Below are the code and all the weights of a small trained network. Each question names an input and a class and asks about switching units off, where a switched-off unit gives its printed mean instead of its output.

import numpy as np


def w(rows, s, z=0):
    codes = np.array(rows[::2]) - 128.0
    scale = np.full(codes.shape[1], s)
    scale[-1] = z or s
    return codes * scale


def norm(h):
    return h / np.sqrt((h * h).mean(-1, keepdims=True) + 1e-5)


def f(y):
    return y / 2 * (1 + np.tanh(0.7978845608 * (y + 0.044715 * y**3)))


def log_softmax(a):
    a = a - a.max(-1, keepdims=True)
    return a - np.log(np.exp(a).sum(-1, keepdims=True))


def net(x, mask):
    res = np.array(x, float).reshape(1, 8) / 4 @ E
    u = 0
    for l in range(3):
        y = f(norm(res) @ A[l][:, :-1].T + A[l][:, -1])
        res = res + np.where(mask[u : u + 5], y, B[l][:, -1]) @ B[l][:, :-1]
        u += 5
    return log_softmax(norm(res)[-1] @ U[:, :-1].T + U[:, -1])


A, B = {}, {}
E = w([
[2,191,131,68,109,55,89,169,171,167,29],'x0',
[89,165,134,175,249,41,153,139,139,113,126],'x1',
[161,108,121,158,113,144,46,111,168,147,160],'x2',
[115,125,85,124,39,175,24,187,125,141,87],'x3',
[129,84,133,104,97,154,106,117,104,98,168],'x4',
[148,162,197,122,153,208,125,174,172,86,169],'x5',
[53,108,125,104,172,25,110,102,114,59,160],'x6',
[97,161,83,192,58,223,84,123,120,75,70],'x7',
],0.0066)
A[0] = w([
[158,254,91,183,77,142,97,162,181,70,81,103],'0.n1',
[140,81,82,173,109,164,104,55,87,70,99,5],'0.n2',
[187,69,209,157,193,121,111,92,116,82,89,83],'0.n3',
[47,129,148,64,127,124,95,181,196,66,172,7],'0.n4',
[150,83,148,140,79,118,139,144,164,122,127,91],'0.n5',
],0.0063,0.0019)
B[0] = w([
[88,95,69,132,126,99,147,254,123,176,148,252],'0.n1',
[40,83,120,156,36,125,80,117,117,79,135,212],'0.n2',
[21,144,217,212,108,98,144,118,243,183,114,181],'0.n3',
[127,158,207,140,177,146,46,186,19,181,156,197],'0.n4',
[167,68,198,85,158,152,51,128,67,122,113,129],'0.n5',
],0.0085,0.0035)
A[1] = w([
[132,129,92,74,156,2,117,89,133,130,73,32],'1.n1',
[131,86,116,96,84,145,100,143,148,137,177,209],'1.n2',
[108,132,162,130,171,128,250,105,147,121,142,68],'1.n3',
[204,56,130,90,73,192,159,130,133,162,141,67],'1.n4',
[171,82,145,203,121,130,136,140,192,136,205,3],'1.n5',
],0.0082,0.0027)
B[1] = w([
[66,57,101,26,160,243,188,126,236,68,156,248],'1.n1',
[138,128,103,143,134,126,213,78,95,233,116,254],'1.n2',
[170,234,146,171,119,149,168,167,88,27,119,253],'1.n3',
[185,102,247,57,56,195,92,151,130,141,34,216],'1.n4',
[193,66,75,176,232,184,25,87,209,185,254,216],'1.n5',
],0.009,0.0037)
A[2] = w([
[96,74,28,160,55,156,74,64,51,97,154,2],'2.n1',
[96,88,131,50,182,143,39,123,51,182,134,102],'2.n2',
[119,184,127,187,137,93,230,156,78,148,162,213],'2.n3',
[120,79,144,162,76,204,131,108,61,131,115,125],'2.n4',
[69,213,208,66,161,79,3,113,67,155,124,48],'2.n5',
],0.0068,0.0019)
B[2] = w([
[155,74,113,192,187,11,193,66,65,20,69,254],'2.n1',
[91,168,212,48,161,148,109,75,137,92,200,222],'2.n2',
[133,255,136,169,83,151,147,94,120,140,48,212],'2.n3',
[184,90,85,104,99,53,100,78,89,146,113,241],'2.n4',
[179,115,137,132,135,36,98,184,86,92,198,203],'2.n5',
],0.0098,0.0039)
U = w([
[165,105,140,248,185,174,63,49,189,171,229,171],'0',
[37,70,97,43,167,147,184,98,216,112,125,252],'1',
[70,167,52,193,97,128,108,221,149,198,47,15],'2',
[224,63,173,79,27,176,82,82,93,217,82,98],'3',
[72,136,198,98,152,40,43,175,65,112,200,71],'4',
[128,37,54,215,76,53,125,40,39,64,70,223],'5',
[140,240,188,201,162,126,235,111,121,42,100,41],'6',
],0.013,0.0013)

Each question gives the input, the list of numbers given to net, and the class t.
The units are the neurons (one row each of A and B). Each row of codes is followed by its name. A weight is (code - 128) times the scale printed after its matrix; where a second scale follows, it is the last column's (A, B and U).
mask holds one flag per neuron, layer by layer. A switched-off neuron (its flag False) gives its mean, the last column of its row in B, instead of its output. The means were averaged over made-up inputs and are rounded, as every weight is.
A unit's drop is (log p(t) with every unit on - log p(t) with that unit switched off) / (log p(t) with every unit on - log p(t) with every unit switched off).
The circuit of an input: a set's keep is (log p(t) with only the set's units on - log p(t) with every unit switched off) / (log p(t) with every unit on - log p(t) with every unit switched off). Starting from the 12 units with the biggest drops (on a tie, the unit counted first), units are removed one at a time, each time the one whose removal leaves the highest keep (on an exact tie, the one counted first), for as long as the keep stays at least 0.8.
circuit, biggest first: the units of the circuit, biggest drop first
k most important neurons: the k neurons with the biggest drops, biggest first
k most important neurons of layer l: the k neurons of layer l with the biggest drops, biggest first
drop when u is switched off: that unit's drop, to one decimal
input [2,7,-8,-8,7,-7,5,4], class 6: most important neuron of layer 2 : (2.n3)
input [1,3,7,3,-3,-2,3,3], class 2: 2 most important neurons of layer 1 : (1.n5, 1.n2)
input [-5,0,0,-7,-1,4,3,3], class 0: 3 most important neurons : (1.n5, 0.n3, 2.n1)
input [6,-7,7,-3,-5,8,0,2], class 4: circuit, biggest first : (0.n4, 2.n5)
input [6,1,-4,-4,-8,1,-4,6], class 2: 2 most important neurons of layer 2 : (2.n1, 2.n2)
input [1,5,-8,8,2,-2,0,-1], class 1: circuit, biggest first : (1.n1, 0.n2)
input [5,-7,-1,5,0,5,8,8], class 4: 2 most important neurons : (0.n4, 2.n2)
input [-1,-1,3,-6,5,6,6,-8], class 0: 3 most important neurons : (1.n5, 0.n3, 2.n1)
input [-8,4,-2,-4,6,-5,6,-4], class 6: circuit, biggest first : (1.n3, 2.n3)
input [1,-8,7,1,1,-3,-1,8], class 5: 2 most important neurons : (2.n1, 0.n2)
input [1,2,3,-1,2,2,-1,-3], class 0: 2 most important neurons : (1.n5, 0.n3)
input [6,5,7,2,-6,-8,4,-5], class 1: drop when 1.n1 is switched off : 1.6
input [7,7,4,5,2,-7,0,-7], class 1: drop when 1.n1 is switched off : 1.9
input [0,1,5,3,6,-8,-2,-6], class 1: drop when 2.n2 is switched off : 0.1
input [5,8,8,-8,-2,-3,1,-8], class 1: circuit, biggest first : (1.n1)
input [5,7,-3,5,8,-3,4,4], class 4: 2 most important neurons : (0.n4, 2.n5)
input [4,1,-1,3,7,-1,-6,8], class 5: 2 most important neurons of layer 0 : (0.n3, 0.n2)
input [0,1,1,-5,-8,8,-7,7], class 2: 2 most important neurons of layer 2 : (2.n1, 2.n2)
